(in the rows, 128 means zero)
Here are made-up nodes, facts about them, and rows of numbers that follow some of those facts. Name the node behind each unnamed row.

Some facts about the nodes:
[q786,q394,q775,q870,q388,q347,q476,q351,q677,q758,q848,q950,q126,q520,q20,q510,q816,q922,q76,q894,q884,q272,q463,q651,q778,q89,q880,q329,q728,q376,q477,q970,q208,q197,q781,q487,q908,q187,q256,q972,q305,q471,q923,q322,q703,q611,q327,q568,q500,q101,q570,q649,q506,q819,q189,q514] Π 691
[q736,q979,q883,q97,q321,q207,q628,q315,q446,q713,q241,q33,q452,q170,q382,q931,q836,q405,q331,q188,q929,q468,q56,q745,q41,q416,q51,q987,q571,q246,q184,q372,q716,q27,q674,q582,q554,q138] Π 358
[q449,q630,q755,q895,q37,q152,q522,q222,q181,q124,q479,q266,q223,q780,q485,q730,q718,q210,q91,q580,q145,q538,q68,q66,q355,q597] Π 320
q786 Ω q485
q394 Ω q97
q775 Ω q376
q347 Ω q101
q449 Ω q870,q51
q476 Ω q452
q979 Ω q582
q677 Ω q138,q538
q755 Ω q836,q51,q321
q207 Ω q471,q479,q477
q628 Ω q446,q388
q37 Ω q870,q597
q950 Ω q189
q126 Ω q972
q520 Ω q479
q20 Ω q189
q315 Ω q554
q510 Ω q611
q446 Ω q329
q713 Ω q101,q500
q816 Ω q582
q522 Ω q207,q372,q388
q222 Ω q170
q922 Ω q189
q76 Ω q37
q894 Ω q477
q181 Ω q56
q884 Ω q210
q241 Ω q538
q272 Ω q145
q124 Ω q485
q463 Ω q987,q922,q449,q718
q33 Ω q718
q452 Ω q520,q580,q329
q880 Ω q76
q329 Ω q479,q630
q479 Ω q210
q728 Ω q452
q376 Ω q189
q382 Ω q745
q477 Ω q554,q950
q970 Ω q520,q388
q223 Ω q597
q836 Ω q520
q208 Ω q597,q170
q405 Ω q187
q197 Ω q979
q188 Ω q471,q713
q781 Ω q246
q487 Ω q405,q56,q101,q449
q468 Ω q170
q485 Ω q979
q908 Ω q256
q256 Ω q355
q305 Ω q479
q471 Ω q89
q56 Ω q327,q51,q189
q745 Ω q89,q197
q41 Ω q97,q628,q522
q416 Ω q894
q571 Ω q506,q41
q580 Ω q923
q145 Ω q923
q703 Ω q651
q246 Ω q68,q755
q611 Ω q580
q568 Ω q755,q27
q184 Ω q210
q372 Ω q187
q716 Ω q485
q68 Ω q520
q66 Ω q321
q570 Ω q97,q189
q554 Ω q452,q884
q138 Ω q816
q819 Ω q405
q597 Ω q580
q514 Ω q786
[q786,q736,q351,q895,q207,q37,q950,q522,q922,q124,q880,q223,q416,q145,q372,q554] Φ e
[q394,q347,q630,q476,q321,q315,q510,q152,q816,q181,q884,q272,q463,q33,q651,q197,q929,q485,q187,q972,q923,q745,q41,q322,q51,q571,q703,q101,q27,q68,q570,q582,q138,q819,q597,q514] Φ a
[q775,q758,q755,q20,q241,q89,q329,q479,q728,q208,q331,q487,q730,q210,q471,q56,q246,q611,q568,q500,q66,q506] Φ b
[q870,q97,q628,q894,q452,q931,q266,q970,q836,q188,q781,q718,q987,q716,q649,q355,q189] Φ d
[q388,q449,q883,q677,q848,q780,q908,q580,q538] Φ f
[q979,q126,q520,q446,q713,q222,q76,q778,q170,q376,q382,q477,q405,q468,q256,q305,q91,q327,q184,q674] Φ c

Some nodes and their rows:
[108 137 125 120 119 132 159 136 110 127 151 141 116  96 141 129 126  76
 127 127 130 103 107 182 117 134 206 101  96  57 159 147 143 127  91 140
 126 163]: q884
[167 153 157 121 137 125 178 135 123 114 140 133 135 106 147 124 116 140
 138 155 117 128 107 125 186 135 122 132 133 131 124 118 119 101 107 150
 136 141]: q758
[101 128 136 122 105 141 121 126 124 161 126 138 134 101  91  79 119 152
 138 110 133 122 124 124 173 129 128 142 108 131 143 135 135  86 137 101
 172 163]: q124
[136 134 137 120  88 142 117 135 140 119 152 118 119 101  36 151 156 141
 134 119  81 156 150 151 128 116  36 118 109 109 107  74  92 135 184 104
 128 160]: q76
[ 80 132 101 122 124 122 153 129 123 153 142 155 118 116 158 110 119  82
 116 126 160 105 147 136 100 120 165 134 138  88 130 164 160  96 105 142
 136 158]: q27
[104 145 111 116 121 125 170 134 120 140 155 152 112 101 170 101 117  76
 132 125 145 113 124 155 154 127 193 126 126  74 138 130 148 139 124 139
 133 149]: q972
[164 135  79 121  88 119 138 134 129 172 122 119 135 123  99 123 139 230
 179 152 125 113 100  74 114 160 115 173 127 178 109 147  85 128  94 138
 134 158]: q538
[114 121 127 125  89 137 102 130 143 131 139 121 126 115  29 162 160 147
 118 120  96 149 174 130  77 109   9 125 121 124 100 107 102  91 165 107
 132 168]: q468
[ 88 147 114 129 124 137 154 129 117 117 157 147 111  92 163  93 116 121
 125 121 152 105 110 183 112 126 192 138 122  76 140 118 152 149 112 147
 175 156]: q570
[118 118 132 109  74 128 102 123 152 152 136 126 131  95  57 144 146 175
 143 107  94 135 163 120 137 112  26 150 118 134 129  96  91 109 187  91
 109 161]: q91
[151 123 116 131 139 131 137 136 116 133 122 122 135 146  99 169 133 198
 132 152 140 145 134 106  91 140  63 162 142 147 115 127 107 116  52 133
 136 162]: q628
[116 145 133 131 121 132 132 132 125 139 128 130 127 113  96 120 136 122
 112 134 135 122 132 146  83 121 104 122 121 111 116 166 136  81 130 132
 150 164]: q554
[175 144 118 132 149 128 131 138 119 144 108 114 132 154 107 168 133 205
 124 153 157 160 129 127  79 136  42 173 145 138 111 141 106 141  84 122
 125 160]: q452
[ 90 126 130 118 114 133 133 126 121 164 134 146 119 103 135  85 106 134
 129 108 168  92 121 164 131 128 177 152 113  83 162 160 149 122 121 121
 164 164]: q181
[158 111 129 111 118 121 140 130 128 152 126 127 137 130 113 152 118 223
 159 142 134 119 127  98 149 146  84 181 138 149 143 120  93 129  72 128
 122 154]: q718
[132 132 162 116 103 135 128 128 132 158 130 130 123 106  77  91 119 155
 132 125 139  97 123 155 138 129 118 142 110 106 137 162 121 101 159 127
 170 159]: q37
[152 132 114 124 128 126 160 132 124  98 150 128 129 115 143 162 128 219
 153 154 119 129 114 120 121 142  98 171 147 144 120  75  95 160  58 158
 142 147]: q189
[133 109 109 133 136 138 135 137 111 135 126 128 137 149  87 156 130 191
 137 146 136 150 139  85 119 143  73 156 139 157 113 111 113 103  37 127
 155 164]: q716
[106 158 130 135 114 138 142 126 127  96 155 134 122  79 133 100 131 164
 128 129 120 114 105 169 104 123 136 140 123 116 121 101 130 129 130 151
 186 155]: q922
[160 132 175 121 128 125 136 127 117 131 111 121 152  96 118 152 120 180
 137 139 117 107  93 142 138 140 122 130  95 132 177 165 114  70  68 124
 115 165]: q479
[173 165 160 130 146 130 159 137 113 113 124 122 141 103 140 138 124 148
 130 149 117 145  89 150 158 136 118 126 113 124 140 127 121 107  97 127
 124 151]: q329

Name these rows:
No name comes twice in this set of rows, the named rows included.
[108 145 124 129 116 147 145 136 115 133 144 139 127 101 103  87 127 105
 134 120 114 148 118 128 185 130 142 115 110 119 118 102 138 106 134 111
 169 156]  q786
[129 139 153 139 141 133 148 125 122 102 130 132 139 112 125 126 119 188
 114 151 139 113 119 130  94 127  94 150 142 146 118 139 133  70  77 164
 186 156]  q56
[100 154 113 124 129 128 122 127 120 179 113 142 125 104 164  83 108 136
 123 101 181 128 114 170 132 122 160 167 116  94 165 160 155 140 143  87
 137 164]  q68
[109 140 122 130  87 143 109 125 144  89 160 119 121  79  71 147 156 193
 132 116  85 144 141 162  86 110  39 142 120 126 109  46  96 143 167 121
 159 161]  q376
[ 67 113 116 122 115 144 127 128 111 176 132 156 125 109 123  62 102 115
 135  97 164 116 128 131 181 132 185 147 109 103 160 136 161 102 107  97
 182 168]  q485
[130 134 158 117 104 134 126 127 132 157 129 130 125 104  81  90 120 156
 132 123 138 102 122 152 137 128 118 144 110 109 138 160 123 103 158 124
 166 158]  q223
[ 85 131 111 129 128 132 142 131 116 149 137 147 117 119 133 109 121  93
 109 123 164 108 138 158  83 122 165 129 125  80 133 170 159 100 100 137
 158 166]  q315
[176 150 115 128 143 131 147 141 114 126 125 118 132 132 128 159 130 197
 145 147 129 169 107 129 143 144  83 163 132 136 123  93  99 168  81 115
 120 153]  q970
[113 133 118 129  95 136  97 130 142 134 129 119 130 112  45 164 161 151
 115 117 100 164 169 133  73 106   5 129 121 129 104 106 106  97 169  94
 117 169]  q446
[148 145 153 135 148 131 149 132 118 126 118 130 141 124 120 126 119 159
 115 149 141 136 121 121 125 129  88 140 136 144 118 151 134  68  91 138
 158 156]  q246
[149 154 159 135 140 136 161 128 120  85 144 128 134  94 144 116 117 193
 131 150 124 117  94 154 137 133 120 147 132 136 126 101 123 113  91 164
 186 148]  q20
[173 130 130 124 132 136 153 141 113 117 139 119 128 132 101 167 131 190
 150 156 119 143 112 128 137 149  97 146 124 126 126  96  93 152  60 137
 135 154]  q894
[158 139 172 123 133 131 139 127 124 143 114 128 143 110 118 105 106 195
 135 136 145 118 106 131 172 135  99 162 123 143 146 145 122  89 113 123
 162 154]  q755

Now the same nodes, written a new way:
Some rows with their names:
[208  73 105  88 143 132 109 158  84 152 112 112 108  90 130 127 114 136
 152 140 113  92 134  83 109 179 137 133 115 127  90 113 148 126 111 112
 129 122 148]: q327
[168  57  90  95 141 116 113 133 106 106 113 103 130 109 130 126 122 160
 153  97 151 122 145  88  83 161 133 148 154 165  90  92 148 110 118 121
  91 118 123]: q895
[177  96 101  87 138 124 107 140  92 115 137 102 168  80 143 162 133 159
 158  96 116 135 163 113 115 162 155 127 157 206  96  90 154  80 122 128
  91 114 160]: q580
[183  96  78  95 139 118 111 136 109 107 116 105 140  85 134 138 142 150
 152  94 126 138 162  93 116 167 150 147 175 156  91  85 149 102 142 114
  88 120 132]: q223
[190  58  77 113 140 138 114 149 118 131 111 105  99  85 183 121 106 186
 159 126 122 127 123  82 169 158 169 131 116 143  91  86 128 113 113 131
 126 154 116]: q987
[194 111  76  98 138 114 116 164 120 120 119 120  97  84 160 133 143 214
 149 101 110 119 123  85 179 188 170 135 141 131  90  89 124  99 112 123
 109 114 111]: q468
[187 132  74  89 177 121 113 135  86 115 119 140  98  95 131 127 111 141
 159  98  95 112 143 106  88 209 129 136 118 124  92  90 117  88 115 110
  93 116 117]: q272
[188 131  74  90 178 120 114 141  85 111 118 140  95  94 126 123 109 136
 155  95  99 108 146 108  84 205 131 137 108 130  92  89 115  82 112 106
  90 113 119]: q510
[196  68  93  94 139 120 112 133  83 143 115  99  95  83 131 128 138 140
 150 137 104  91 138  98 105 209 130 130 109 140  92 105 152 101 111 108
  94 109 159]: q520
[172  59  91  93 141 118 111 137  92 108 111 103 142 140 130 131 113 177
 159  98 162 145 126  87  86 169 156 132 138 165 114  89 165 115 115 138
  94 117 117]: q355
[167 149  74  84 172 127 113 138  79 159 162 137 120  79 137 152 113 136
 188  99  99 113 182 113  83 193 127 131 118 158  90  90 114  84 125 112
  95 141 148]: q611
[202  66  89  96 138 120 115 136 141 132 112 109  99  88 152 131 150 211
 160  95 123  87 123  84 167 188 131 131 118 127  88 106 120  85 109 140
 133 159 115]: q382
[180  69  70 118 152 118 109 139 108 113 113 115  96  85 175 130 119 207
 156  94 130 112 128  78 127 164 148 132 131 169  88  94 120 110 119 125
 103 137 112]: q736
[174  84  76 114 158 118 133 136 128 113 130 122  90  86 142 126 105 182
 159  98  95  84 124 108 141 177 134 142 112 125  86  88 119  80 116 142
  93 135 111]: q315
[188  64  77 110 136 119 114 130 135 131 124 105  96  78 152 121 117 210
 156 111  99  89 125  93 168 189 139 132 115 150  90 103 133  92 112 145
 107 113 127]: q446
[203  73  96 106 146 116 111 132 131 115 124 111 102  82 171 132 121 195
 157 105 119 120 124  82 160 166 133 137 136 135  89  89 119  89 113 131
 127 169 118]: q188
[204  74 103  95 162 126 109 136  85 117 115 124  99  75 149 126 109 132
 154 113 119 101 143  82  84 165 127 140 110 144  85  93 129 135 123 104
 107 145 149]: q950
[185  76 121  95 140 140 111 132  85 162 136 107 103  79 145 126 108 133
 155 117 106  86 139  86  87 181 127 128 108 206  93 119 131  99 118 114
 113 120 174]: q388
[187 103  74  96 181 128 123 137  87 112 116 148  99 114 125 124  99 135
 154 101  94  96 124  87  85 194 130 170 110 128  95  89 117  87 117 113
  95 117 112]: q819
[183 142 128  91 184 118 124 132  88 151 155 166 112  81 142 145 108 135
 176 105  98 102 157  86  89 178 129 168 118 127  93 121 118  81 150 109
 115 202 139]: q487
[189 118  77  90 174 122 117 141  87 115 123 129  92  93 128 128 109 135
 154 103  95  93 141 115  84 213 127 131 107 125  91  93 120  80 116 108
  93 118 128]: q476

Name these rows:
No name comes twice in this set of rows, the named rows included.
[176  62  77 130 141 136 110 135 110 140 109  98  97  92 172 128 105 192
 158 125 125 108 121  82 146 169 155 129 114 166  87  96 136 116 115 140
 119 140 122]  q97
[206 117  72  88 165 122 108 139  82 114 115 139 105  81 147 129 149 140
 154 102 108 129 158  84  97 164 132 134 117 140  85  95 122 119 131 109
  94 122 141]  q880
[170  62 137  86 140 135 113 127  96 116 114 106 174 113 134 146 138 171
 161  97 155 124 151  81  85 163 133 129 152 198 115  91 140  85 109 145
  95 136 146]  q538
[206  97 108  92 136 120 116 131  85 131 120 103  99  81 128 128 149 139
 148 112  97  86 138  87 105 233 126 127 108 128  89 119 138 100 117 108
 102 115 153]  q305
[170  85 129  89 140 123 112 129  93 111 120 106 162 113 137 148 115 168
 157  94 150 125 141  86  83 166 143 138 170 198 107  92 144  95 113 143
  91 136 144]  q780
[194  64 101  92 142 155 110 139  82 153 113 108 112  89 140 127 103 138
 156 149 124 113 126  81  90 165 128 135 104 141  88  99 146 139 115 111
 117 116 150]  q189
[171 173  80  85 180 118 111 137  84 147 166 158 126  77 144 147 122 138
 177 100 101 118 179 105  87 200 131 130 113 142  92  89 117  84 143 108
  94 148 140]  q208
[179  94  89  92 142 123 112 134 104 147 134 112 104  90 179 136 113 211
 166  95 125 111 125  80 134 166 161 132 138 198  88 105 119  88 114 141
 133 152 130]  q883
[175 100  75  89 161 132 117 139  85 120 111 115  98  99 129 126 104 138
 158 114  90 105 155 119  80 190 129 128 112 125  91  86 123  81 109 109
  94 115 126]  q923
[209 107  76  94 137 118 114 173  91 133 115 115 120  84 131 127 158 138
 153 119 104 116 151  89 130 203 130 128 115 127  86  89 140 116 113 112
 103 118 145]  q76
[183  59 116  90 164 113 112 129 118 106 108 105 130  99 132 127 162 159
 153  97 156 132 146  83  85 161 132 150 177 149  93  86 131  81 113 119
  90 151 126]  q124
[177  77  71  96 141 112 116 167 114 144 113 102 100  85 156 138 135 217
 157 109 105 108 134  93 177 164 179 131 118 144  88  90 134 102 109 135
 110 113 116]  q170
[181  59 117  95 137 115 112 132 125 107 110 102  94  89 131 133 105 143
 150  95 140 108 139  86  87 164 132 151 154 172  89  95 151 112 146 125
  90 135 139]  q522

The same nodes again, as new rows of numbers:
Known rows:
[142 127 139 129 119 131 165 150 135 116 135  99 109 116 153 108 127 101
 139 170  94 153 161  93 124 162 140 123 127 126 143 151 139]: q327
[128 159 102 129 135 152 105  86  94 161 125 133 101 138 129 148 113 170
 143 123 127  76  99 169 142  66 113 125 157 149  97 117 114]: q207
[122 155 138 132 148 150  84 121 151 151 115 116  95 128 179 142 124 147
  76  79 155 111 120 141 143 108 108 154  76 132  68 128 140]: q755
[115 142  94 130 120 134 104 112 129 137 106 117  50 110 151 149 121 140
 132  91 121  95 136 127 131 125 124 129 106 128  74  84 128]: q51
[134  99 142 147 142 101 107 136  88 142 128  80 100 138 136 138 125 139
 160  73 119 111 127 139 128 130 101 161 119 134  85 123  89]: q630
[116  87 154 132 116  90 117 148 112 121 130 106 113 110 140 131 125  92
 138  75 146 139 151 108 109 180 119 139 120 122  76 111  97]: q170
[118  92 159 139 119  96  96 172 141  98 146 143 107 128 131 143 148 104
 109  65 172 148 113 126 136 164 129 137  99 133 102  90 123]: q222
[139 100 136 127  99 112 161 145 130  83 159 121 146 121 134 111 138  59
 132 163 151 192  93 122 103 150 134 126 107 137 216 119 169]: q970
[130  91 108 112  94  85 153 130 152 102 144 126 174 103 124 110 143  78
 132 170 133 180 130  84  95 167 139 113 102 125 196 134 156]: q649
[111 151 143 127 151 137  86 111 127 154 105  81 115 142 162 136 121 138
  88  51 154 102 129 161 132 103  96 177  80 126  77 121 120]: q210
[143 187 114 121 131 199 159  82 107 154 131 163 158 101 116 135 125 144
 151 172 106  88 124 153 161  75 134 130 176 142 141 125 116]: q880
[132 129 123 134 131 127 117 148 123 118 126 142  69 151 125 139 127 146
 143 116 130 120  98 145 126 114 128 124 129 134 129 119 129]: q41
[106  96  98 123  90  80  97 117 138 113 131  93  54 101 162 134 139  74
 108  89 168 146 131 108  92 154 130 118  78 137 117  80 127]: q97
[122  91  98 131 114  83 103 144 151 112 119 145  98 123 152 127 140 142
 119 112 137 140 114  90 103 161 124 109 101 115 111 136 143]: q713
[146 198 153 131 152 183 154 143 171 135 126 158 145 150 130 120 112 131
  93 189 113 133 132 131 148 115 145 122 117 119 163 167 184]: q20
[140 128 157 130 130 147 171 116  98 133 136 115 179 108 129 123 116 100
 168 134 100 122 147 128 134 149 120 155 161 129 134 144  99]: q923
[138 137  88 119 138 133 162 115 142 138 112 141 152 121 113 122 124 158
 156 166  73 124 146 111 137 129 138 118 127 119 168 155 146]: q187
[124 160 102 121 131 148 106  83 106 166 116 134  87 135 124 149 114 177
 142 128 123  68 110 159 142  71 129 112 147 140  89  96 102]: q372
[124 138 133 121 139 139 150 128 136 110 130 135 156 152  61 111 131 140
 134 173 130 139 147 143 135 119 155 107 179 123 179 127 137]: q197
[ 88 120 109 113 126 110  94 101 126 126 113  93 103 138 108 129 131 140
 120 102 160 107 145 143 111 122 127 108 149 120  90  91 107]: q582
[137 161 154 115 135 155 160 100  97 165 142 118 176 144  72 117 110 164
 167 202  99  88 157 148 138  84 146 114 206 133 139 149  81]: q786

Name these rows:
No name comes twice in this set of rows, the named rows included.
[107  82 153 126 119  65 102 141 118 114 144  81 109 140 112 114 135 116
 119 108 162 143 153 116  90 159 135 113 151 115  90 122 101]  q979
[129 188 155 120 142 182 146 105 138 137 120 137 209  99 155 117 116  96
  91 126 140 129 143 149 144 115 120 157 143 126 143 147 135]  q611
[120 117 115 117  85 125 150 115 149  98 134 111 126  80 159 121 137  50
 116 127 153 168 136 103 115 158 138 127  91 138 157  89 134]  q870
[122 125 126 131 158 104  95 123 134 160  99 120 155 148 145 137 118 163
 108  72 117 112 118 139 130 117  90 169  67 120 103 159 130]  q479
[149 184 170 127 145 180 156 142 159 135 128 168 176 149 136 115 109 119
  95 171 125 137 120 140 146 116 131 140 131 125 170 171 173]  q568
[110  89 107 117 136  72  89 122 137 142 117 108 128 149  79 135 146 183
 132 101 135 111 139 122 122 127 128 114 119 119  96 117 100]  q485
[148 129 135 134 136 139 167 123  83 123 145  93 156 129 136 108 121 121
 172 149  93 135 130 137 127 121 116 143 169 130 159 167 117]  q884
[131 156 104 128 138 147 108  77  78 162 110 136 118 131 143 155 120 162
 156  97 135  69 104 176 147  75 104 148 145 140  97 107 103]  q554
[110 140 130 121 135 130  77  87 101 168 127 110 121 136  91 148 137 179
 125 115 160  74 140 165 145  70 136 111 160 142  75  96  77]  q124
[144 174 121 121 142 155 155 128 172 150 111 172 177 127 140 112 111 161
  96 197  87 132 140 105 132 114 128 122 115 120 157 199 177]  q775
[129 172 124 115 145 157 156 119 171 155 104 150 188 133 118 110 108 150
  99 178  91 128 160 115 133 129 134 129 117 117 152 183 167]  q500
[121 101 152 139 121 107 112 157 136  96 140 157 125 129 128 137 141  88
 114  81 170 151 106 120 117 170 132 120 123 128 116  95 131]  q468
[105  96 142 133 122  87 101 150 140  97 138 126  99 154 110 126 137 108
 109 108 177 157 109 130 107 148 138 104 133 124 122 108 134]  q382

